Here is a tiny trained network, its code and every weight. The questions are about switching its units off for an input and a class, where a switched-off unit gives its printed mean instead of its output.

import numpy as np


def w(rows, s, z=0):
    codes = np.array(rows[::2]) - 128.0
    scale = np.full(codes.shape[1], s)
    scale[-1] = z or s
    return codes * scale


def f(y):
    return y / 2 * (1 + np.tanh(0.7978845608 * (y + 0.044715 * y**3)))


def log_softmax(a):
    a = a - a.max(-1, keepdims=True)
    return a - np.log(np.exp(a).sum(-1, keepdims=True))


def net(x, mask):
    res = np.array(x, float).reshape(1, 6) / 4 @ E
    y = f(res @ A[0][:, :-1].T + A[0][:, -1])
    res = res + np.where(mask, y, B[0][:, -1]) @ B[0][:, :-1]
    return log_softmax(res[-1] @ U[:, :-1].T + U[:, -1])


A, B = {}, {}
E = w([
[89,94,143,91,10,92,124],'x0',
[112,149,136,119,124,117,150],'x1',
[104,104,50,181,136,81,166],'x2',
[96,88,225,175,180,87,134],'x3',
[138,117,122,134,129,135,115],'x4',
[36,124,97,65,218,42,74],'x5',
],0.012)
A[0] = w([
[102,81,47,213,114,44,182,79],'N0',
[86,114,96,106,154,82,81,81],'N1',
[142,48,235,187,178,53,157,8],'N2',
[115,100,141,34,145,78,61,169],'N3',
[118,117,110,123,143,124,57,98],'N4',
[158,97,50,233,114,37,234,107],'N5',
[146,206,110,173,224,139,143,13],'N6',
[105,94,71,20,147,106,66,112],'N7',
[104,193,140,153,250,215,155,23],'N8',
[219,184,185,138,70,168,162,217],'N9',
[69,189,96,143,157,95,38,71],'N10',
[78,166,121,79,157,80,66,88],'N11',
[178,98,137,158,63,163,193,135],'N12',
[101,45,205,141,68,66,124,87],'N13',
[168,179,11,41,85,149,119,37],'N14',
[2,76,116,39,20,142,140,68],'N15',
[126,93,71,199,141,91,139,111],'N16',
[189,158,249,35,135,153,54,88],'N17',
],0.0084,0.0018)
B[0] = w([
[80,177,153,94,85,194,64,226],'N0',
[170,177,195,184,126,140,160,198],'N1',
[182,52,97,56,235,227,247,214],'N2',
[144,152,168,178,116,71,130,219],'N3',
[128,136,140,140,118,137,142,151],'N4',
[68,217,171,90,71,191,100,233],'N5',
[146,37,63,143,71,35,69,187],'N6',
[182,110,198,193,139,131,160,225],'N7',
[102,19,51,169,53,114,71,199],'N8',
[146,125,159,189,127,113,117,237],'N9',
[184,226,170,144,107,117,145,193],'N10',
[166,183,145,192,119,132,172,211],'N11',
[232,189,181,210,124,32,172,211],'N12',
[115,19,68,120,139,123,130,203],'N13',
[148,11,113,19,212,189,253,237],'N14',
[109,70,71,143,69,84,105,250],'N15',
[131,162,123,77,122,197,65,182],'N16',
[29,198,128,53,44,254,65,223],'N17',
],0.0077,0.011)
U = w([
[182,204,209,251,133,90,177,76],'0',
[145,63,99,37,214,187,255,68],'1',
[50,229,151,68,77,214,31,143],'2',
[112,24,49,169,61,42,61,255],'3',
],0.01,0.0017)

Each question gives the input, the list of numbers given to net, and the class t.
The units are the neurons (one row each of A and B). Each row of codes is followed by its name. A weight is (code - 128) times the scale printed after its matrix; where a second scale follows, it is the last column's (A, B and U).
mask holds one flag per neuron, in row order. A switched-off neuron (its flag False) gives its mean, the last column of its row in B, instead of its output. The means were averaged over made-up inputs and are rounded, as every weight is.
A unit's drop is (log p(t) with every unit on - log p(t) with that unit switched off) / (log p(t) with every unit on - log p(t) with every unit switched off).
The circuit of an input: a set's keep is (log p(t) with only the set's units on - log p(t) with every unit switched off) / (log p(t) with every unit on - log p(t) with every unit switched off). Starting from the 12 units with the biggest drops (on a tie, the unit counted first), units are removed one at a time, each time the one whose removal leaves the highest keep (on an exact tie, the one counted first), for as long as the keep stays at least 0.8.
circuit, biggest first: the units of the circuit, biggest drop first
k most important neurons: the k neurons with the biggest drops, biggest first
drop of u: that unit's drop, to one decimal
input [-7,-2,5,3,2,0], class 3: 2 most important neurons => [N6, N8]
input [8,-3,8,8,-1,0], class 1: circuit, biggest first => [N2]
input [1,5,-8,-8,6,4], class 1: 3 most important neurons => [N14, N5, N0]
input [8,-6,1,8,1,-6], class 1: 2 most important neurons => [N2, N13]
input [-5,7,4,1,8,-2], class 3: 3 most important neurons => [N6, N17, N8]
input [1,3,-7,-7,8,-3], class 1: 3 most important neurons => [N14, N5, N0]
input [5,-8,-2,-2,0,-6], class 0: 2 most important neurons => [N12, N8]
input [6,-1,0,2,-2,6], class 0: 2 most important neurons => [N1, N11]
input [4,-7,3,-4,-7,-2], class 1: 2 most important neurons => [N14, N8]
input [5,7,4,5,1,5], class 0: 3 most important neurons => [N14, N1, N11]
input [6,8,5,6,1,5], class 1: 2 most important neurons => [N2, N13]
input [1,3,6,-3,-8,4], class 2: 2 most important neurons => [N0, N12]
input [-6,0,5,3,1,8], class 0: 2 most important neurons => [N10, N1]
input [-7,1,-5,-2,0,4], class 3: circuit, biggest first => [N8]
input [-5,-2,7,3,7,-2], class 2: drop of N5 => 0.3
input [-3,-7,-7,0,1,-6], class 2: drop of N12 => -0.1
input [-2,-4,5,3,-7,3], class 2: drop of N14 => 0.3
